Each row is followed by the tier that its hidden value falls in (each part has its own value, ranges and names)
[-296   12 -308   96  -55  159 -179  130 -101 -136  -55 -128  -92  -75
  -36 -176 -251  -49 -208  -76  303  135   42  112 -276    0  -23  105
   35 -112  -91  119   71 -203  -57 -153  -24  -59  390 -360  104   17
  -18   88    3   92 -129] : H
[  40 -123 -226  -64 -134  212  124   69  -83    1   -1  -84    1 -165
    3  169   50   37 -380  135   12  121   -9    9   92 -115  230   69
  281   79   99  -51   12  -24 -206 -310  155  102   35 -178  199  -90
  228   29  -49  213  100] : S
[  64  193  300   15   65 -113  122 -130  184 -164 -235  -46 -146   81
 -284   -4 -241  -27  101  -52   44  215 -253  -29   26  215 -147   16
   76  -74  200  183  125  -22   80  -58 -176 -197   86   99  116  -52
   67   17 -206  137  -18] : S
[ -82   83  415 -149   34 -180  -70 -318  170  126 -191  -35   90 -158
 -147  -22  -22   -9  331    3  128  113 -155  -70    0  126  115 -137
   85 -203  107  322   89   20  346  121  -36 -242  133  371   59  124
 -281  262 -106 -183 -216] : L
[ 215  -96   11  214 -248  -61    5  269  125  -23  -77  289  256 -137
  186 -195  206  -57 -169  180 -112  181 -151 -203  139   57 -167   42
  139  193 -125 -402 -197  -49 -228 -265  -99 -321   33 -151  -84   -1
 -142   10 -329   50  -29] : L
[ 156  -41  187   59 -157 -217  146  176  125  -23  -57   44  -48  -17
  -23 -141  -13   84 -157   99   68  192  -71 -100   33   62   37   51
  149  -83  109 -121  -70  -54 -203 -193  -74 -234   70   93   75  -51
  -67  -28 -191  250    8] : S
[ -26   54 -221   34 -118  252  -30   49  228   27  106  -70   14   73
  -42    8  149  -67 -175  180  264 -103 -103   49 -178   23  -67   83
  225  212  -53  -92   38  -48 -165 -178  162  -69   73 -143   12  -91
  316  -51  209  132   86] : A
[-218   19  -85  149   12   21  -87  125   60  -88 -106  101 -166  -10
   -7 -138 -173   10 -188  -61  186  126  -99  181 -160  110    2   78
   -2 -117  -87  -19  -14 -210  -96  -60 -179 -150  211 -162   18 -114
   38   69 -215  108  -84] : Z
[ 172  148  144  -69  104 -106  123 -171  262   49 -147  -80  -60  -32
 -212  149    8   81   50 -243  -96  178 -156   22  130  108  -68  173
  139  -12  256   61   86   23  -82 -157  -75  -27  -23  213   48  -42
  -41  108 -156  255   23] : Y
[-323 -112   12   29    2   60 -328  -71   86  133  -40  186  -19  -98
  106  -54   69   30   36   96  376  -72  -52  177 -201  -93  185 -110
   96  -83 -223   -3 -165  -65   72  116   78 -355  159  -44  -27   14
 -286  257 -110 -335 -142] : L
[ -31  -71  -98   44  -93  147  -64  -13 -173  -63  -43  -47  132 -118
 -108  -90  -74  -37 -156   25  -29  183 -123   50   28  -36   75  -81
  108   53  -85  103  139 -122  -23 -210 -146  167   76 -102   39  -73
   98    8 -138   40  -97] : E
[-201   28 -124  152   83  158 -188 -282    3  -26  -22  183  -31  129
   23 -101   -9  -28 -150  163  316  -71  -62   92 -229   -1    2   74
  -60   18 -206  -32  -17   77 -197  122   19  -18   83 -227  -70 -175
 -109   69 -201 -240   61] : A
[-164   97   13  136  184  143   24 -138   15 -128 -107   81 -150   72
  103   26  -23   70 -406   53  123  -31  -89  136  -71  -29  121   79
  -14    1 -157  -63  -16   15 -281  -52   11   37  172 -411  -86 -266
  229   16 -290   13  204] : S
[ -11 -105  149 -117  -21 -113 -153 -195   75  169    5  -91   22 -187
 -215  197   67  117  267 -102   79   43  -62   72   98 -110  227 -231
  239  -36  113  196   -8    1  209  -59  -32 -124 -126  328   -9   97
 -346  298  -97 -131 -174] : D
[ 248  -46  142 -173 -315 -240  -41  295  103  199  -57  -41  -25 -204
 -267   83  -48   -4  178 -167 -100  299 -122   92  246  -39   92 -107
  398  -14  171   27  -46 -178  157 -325 -129 -350 -145  435  187  127
 -132   82 -139  281 -189] : Y
[  64   34  207 -233 -152    7 -271   37  -67  128  -32  -26  -37 -186
 -246   56   52  155    1  -65   81  177 -164  286   60 -188  287 -325
  313   52  -38  265    3 -156  267 -149   10 -288 -189    0   98  -52
   29  145 -123   60 -107] : D
[-191  164   79  118  160    1 -133 -335   47  -44  -77 -145  -52  -51
  -93   38 -166   20   80 -223   89   14  -16   58 -124   26   26   35
  -43 -151  -10  240  134  -24  106   -4  -73   15  161 -175  -95   -1
 -141  201 -139 -122 -154] : M
[ 215  143   87   50 -114  -95   84 -164   99   72  -11 -116   86 -108
 -102  101  -11    2  -38 -120 -145  105  -12  -61  133   84   84   81
  110   -1  121  109   73  -10   -3 -177 -116   79  -88   95  -48  -54
   33   63 -199  204  -22] : H
[ 276  -49 -188 -114 -404  332  123  203  -35   54  147 -216  218 -112
  -23   44  193  -49 -426  305   17   69  -52  -48   61 -143  189   -3
  435  300    7  -19   69  -76 -161 -454  245  105  -27 -168  197 -107
  588 -211  246  354  147] : M
[ 294   40 -140 -134 -266  111  108   10 -109   26  151 -290   39  -51
 -163  126   93   75 -359  147   46   64   77  -50  102 -175  231  -23
  329  190  104   97   69   58 -206 -376  166  188 -120 -131  100 -110
  265  -97   40  360  211] : D
[ 175  105  485  -92 -109 -122 -120 -286   85  108 -105  154  273 -138
  -69 -270  210  124   72  190   45  198 -231  -96  -35  102   98 -171
   40  -33  -12  221   66   12  208   93  -31 -245 -114   97   -3  -68
 -163  117 -186 -101 -155] : D
[  -6  165 -173  198  123  202    8 -235  247  -95   38  -67   48    8
    0   18  143   76 -154  -51   41  -35 -100  -57 -151  125 -212  224
    2  142   58  -63  109   25 -192 -144   47   85   30 -417 -128  -98
   88   94   16   84  -18] : S
[ -12  -85  123  -23  -82 -238   32  -56   12   84  -24 -104  134 -102
    0 -200   32    0   50   86  137  111   55 -246  -17  -33   51   28
   84 -175   37   -9   45   78 -126 -130   31  -48  265  204    8  152
 -417  103  -56  -27 -123] : X
[-228  153   17   50  141  -84 -125  -70   58  -29  -32 -157 -132  -54
  -49  -42  -72   78  -59 -198  163  -19   11  106 -105   -7   57  -22
    0 -121  -91  124   65  -67  -17  -97  -80  -19  244 -191 -167    4
 -115  180 -138   38  -77] : H
[ -85   60   77   60  187   21  -32 -358  379   92   16   73  -99  157
   60   73  199  140  -28  111  384 -209  -38   13 -207   19   19  174
   49    1   23  -89 -128  201 -256  136  199 -170   67   10  -90 -103
 -205  150  -13 -146  141] : H
[ -84  115 -137   45   31  111 -102  -31   98   25 -120  -35  -40  -81
 -106   20 -129  -35  -83 -287    3  164 -104  220  -58   85  -31  182
   58  -36   -3  100   97 -194  -15 -134 -145   19  135  -40   36  -81
  104   92 -121  185  -89] : Y
[-274   32   59  112   75 -152  -20 -213    1  -39  -58  -72 -151   31
  -24  -14 -204  -74   50   66  277  -49   84 -106 -134   10   81   12
  -20 -249  -16   65   42   90  -51   39   17  -92  274  -30  -34   54
 -288  161 -179 -195  -59] : A
[-114   25  -59 -188   88  -74  -34  157   97   26  -60 -231 -295  -66
 -271  116 -101  155  -46 -287  164  142  -66  253    9  -78   94   -7
  249  -87  152  123   61 -138  -58 -258  -36  -76  149  107  109   28
  -35  146   -4  320  -33] : E
[ 154 -111  195 -297  -93 -138 -112  195  101  159  -15  -67   40 -113
 -302  -50  205  166  140  -46   59  188 -259  141  181 -145   71 -284
  384  133   42   45    2  -73   43 -278  -74 -187  -82  404   55   81
 -173   79   -1  154 -103] : E
[ 173 -103  148 -174 -258 -162   28  133  -27   43  101 -311  -40 -153
 -311   95  -12  100  142   64   62  156  -30 -120  127 -187  142 -263
  432   -1  249  129   77   -8  128 -382  108 -209 -107  137  186  189
 -152   75  113  141 -179] : Z
[-241  120 -132   67  117 -213  198  129  229    8 -168 -130 -272 -112
   82   61 -205    4 -257 -297  118   86  136   73  -39  244  128  336
  -50 -329  130    4  -16 -175 -221  -97 -179   44  471  140  -37  -38
    9  186 -241  439   64] : D
[-166   55   29  167    1  132  -74 -223  180  -85   11  111  -72  118
  -58  -71  -27  -22   -3  280  327  -82 -167   -1 -256  158  -51  -33
   22   11  -34   41   32    7   23  109    7 -188    2 -172    4 -117
   62   59  -35 -187  -74] : Z
[ 278 -104   70   34 -192 -270   29  -68    8  192   41   65   69  -19
  -47   61   59    8    9   21  -36   81   80 -117  219 -136  134   54
  189    0   33 -176 -143  156 -266 -174  -49  -49 -144  334  -37    6
 -413   36 -332   23   61] : A
[ -78   37   37 -137   16    2   32  -59 -105   -2 -180 -269 -108 -215
 -257  243 -278  -40   16 -298 -101  252  -45  124  140  -73  197  -18
  219 -160  189  295  199 -133  161 -253  -47   53  150   91  200   45
   89  160 -123  178  -98] : X
[ -32    9  108  -69   81 -143   11  -83  427  132  -40  -98  -29 -173
  -85  102  178  159  229 -150  125   52  -95  -69  -46  104  -64   95
  190  -89  289   -1   -6   -9   56 -102  100 -294   77  199   29  173
 -327  321   98   77 -207] : M
[  63   59   72  -70   88  -76  118  125   90  -89  -60 -304 -255   24
 -163   47 -105  254 -308 -290  138  174   21  156  -60 -137  112  157
  196 -101  200   87   47  -99 -311 -320   60  -23  226  -93  101 -113
  110   -1    9  492  171] : H
[-193  -44 -109   79 -154   14 -314  186  -28  155  -95  265   59 -136
  112 -179  -48 -136  -60  -40   98   99  -89  239  -14  -10   92  -31
   66  -36 -365 -101 -141 -218   29  -49 -211 -227  161   18  -57  -14
 -142   96 -322 -121 -185] : E
[-402  125 -377  100  230  219   -2   -3  164  -69 -120  -36 -258   77
  134   16 -131  -52 -385 -115  325  -73   29  210 -239   97  -15  372
  -47  -98 -123  -81   -8  -80 -353  -48   30   92  505 -298  -12 -136
  179   72  -68  156  153] : Z
[-164  -11   42 -107  -41   30 -149  -88  -46  -21  -35 -272  -97   10
 -349   18 -270  -68  226  -53  267   76  -93  114  -84  -74   68 -188
  217  -81   35  342  161  -77  217 -108  -65  -52  166  195  143  106
  -76   68  100  -74 -178] : Z
[  88 -105   27  103 -104   18   66 -119  226  174   11  -37  110  -45
  153  184  107  -66  -17   25   60  -56   79 -132   15 -148   93  238
  241   -9   54 -213 -123  101 -235 -176  254 -169  125  104   49   47
 -127   54   30  -70   49] : X
[   2  -21  382   35   20   74 -158 -243  235  117 -137   87   36   63
   12  -68  -29   96   45  -74  250   92 -144  189 -244 -100  122  137
  125 -138  -15  121  -64  -77   -8   94  137 -371  133  122  155 -126
  -44   21   44 -131  -46] : S
[ 126 -104  170   35 -221  -88   86  -37  116  106    9  113  158  -49
    1  -88  113  -45   -7  308   64   59 -122 -150   61   81  115  -70
  169   11   12  -72  -33   19  -44  -68  -48 -117  -49  274   37  -36
  -36   -8 -124  -26  -55] : E
[ -61   57   50  -32  123 -137   75 -217  149   80   58 -244  -49  -48
  -56  119  100   98   26  -55   97 -101   54 -109   40  -48  103   16
  116  -72   90   33   67  142 -127 -152   67  114  128   69 -133   77
 -214  169  -20   15  -16] : Z
[-198  135 -364  -15   66   35  112  289   25  -53 -134 -119 -288 -195
  -27  240 -139  -52 -370 -285  -90  130   10  186  149   64   74  169
  143  -38   48  -97   51 -192 -179 -364  -93   77  246 -254   10  -53
  284  156 -278  450   89] : A
[-271   18   94  -29   97   40  -48  -78   85  115 -150 -210 -231  -97
   13  291 -270  -33  -38 -330  136   13   80  269  -61 -183  329  141
  199 -287   22  165   -3 -143   37 -112  130 -151  352   56  144    1
   97  146  -16   19  -23] : E
[ 293   50  315   38   -1 -158 -193 -121   23   15  -40  178  107  -25
  -90  -75  241  187   69  -13 -123  148 -206  -70  185 -221 -129 -161
  170  199  -92 -184 -106  172 -117 -216   10 -336 -265 -256 -143    4
 -440   91 -372 -179  -56] : E
[-256  177 -151  -44  207  107  -37 -171   40  -51 -124 -253  -84  -93
 -147  132 -138  -45  -67 -260   71   11  -49  150   -2   77   54   34
   26  -39  -19  261  184  -77   41 -113 -134  252  306  -52  -90  -18
  117  184 -101  115    5] : L
[ 125  196  205  -25   27  -16  116  -65  256  103 -131 -134  -84  -28
 -150  214  -90    2  -74 -335 -148  115 -146  239  114   78  135  143
  175  -38  111  145  101 -176    2 -180 -138   20   24  246   16 -177
  404  -13 -118  365   75] : Y
[-253   27   12  -70   25   31 -182  -87   94   71  -94   21  -28 -126
 -101  -90  -41   24   51  -21  254   76 -133  172 -152  119  113  -74
   53 -123  -39  224   59 -150  183   68 -100 -119  161  110   39   -4
  -82  219  -66  -42 -186] : H
[ -16  -43   81  -78  106   15 -134  -11   99  125 -112  169    8 -114
    1    8  213  170 -153 -127   19  127 -179  224   50 -117  116    4
  143   50  -83 -102  -65  -59 -166 -109    8 -135    5    0  -41 -127
  -91  160 -233   51   37] : A
[ -36 -125  -89  -76 -193  -56  -21   85  165  159 -134  -20  -23 -206
 -136  149 -175 -114  186 -117  108  204  -33   59   54  104   99  104
  256 -144  213   96  -62 -155  153  -97  -80 -240  121  470  265  146
 -196  206  -60  105 -192] : H
[ -29  -53  -12  109   36    9  181 -297  163   -7   97 -188  -49   12
  -35  187   30   92  -91  121  189 -121   75 -138  -87   27  175   86
  104  -67  210   53   49  118 -175  -57  111  137   33   50  -15  -70
  -15  119   34   32   73] : H
[ 133  -60  258    8  113 -193  161 -136  275  -45  -74   51 -123  134
 -188  113   84  123  111  121  122   14 -205 -106  138   37  -62  -66
  185   70  187 -124  -85  193 -207  -73  -60 -174  -71  292  -25  -34
 -239   75 -211  -10  120] : S
[ 114   11  195   26 -111 -138   34 -184  106  117   88 -112    2   21
  -56   17   42   73    0   83  139  -20   49  -93  -46  -85  164   20
  162  -88   79   33    9   89 -104 -100  110  -92  -37  109    6  -22
 -132   26  -17    9  -15] : Y
[ -96   99   -1  -31  188  139   38 -177  274 -122  -29  -56 -217  201
 -178   41   60  133 -116  146  391  -77 -190   75 -196   72  -90   46
  123  100  105   38   34   99 -199   -7  118  -98   86 -122   42 -142
  112   43   68   68  171] : M
[  57   60  234  146  -75  -24 -218 -279    1   -6  -47  227   10  151
    7  -71  -16  -23    3  237  249  -43  -67  -17  -75 -119   42  -95
   56   60 -219  -31 -172  173  -72  100   47 -347  -76 -177  -69 -113
 -260   18 -338 -361   81] : D
[ 115  -29 -365   64   29  199  266  -48  298  -37  157  -57 -162  113
  -10  334  277   96 -339  252  152 -183  -25 -111   47   -3  -49  213
  276  297  209 -354  -85  222 -516 -279  257   91 -130 -216    1 -137
  192   16   40  227  318] : E
[ -86  153  -36   80  -79   97  -11   38   68  -59 -173   91   58  -87
   91 -112  -47 -143 -243   90   64  114 -108   -4  -36  170  -10   88
   17   12 -141    6    9 -116  -26  -78  -81 -115  258 -214   -8  -95
  212   29 -233   98   32] : D
[-271  -16 -176   50   68   25   -9  -36  133   46  -24  102  -98   83
   80 -106   30  -55 -191  188  348 -109  -31   60 -139  112   63  100
   -6  -55 -161 -113  -52   22 -266   49  -52   44  277   78  -77  -95
  -44   63 -136  -25   88] : Y
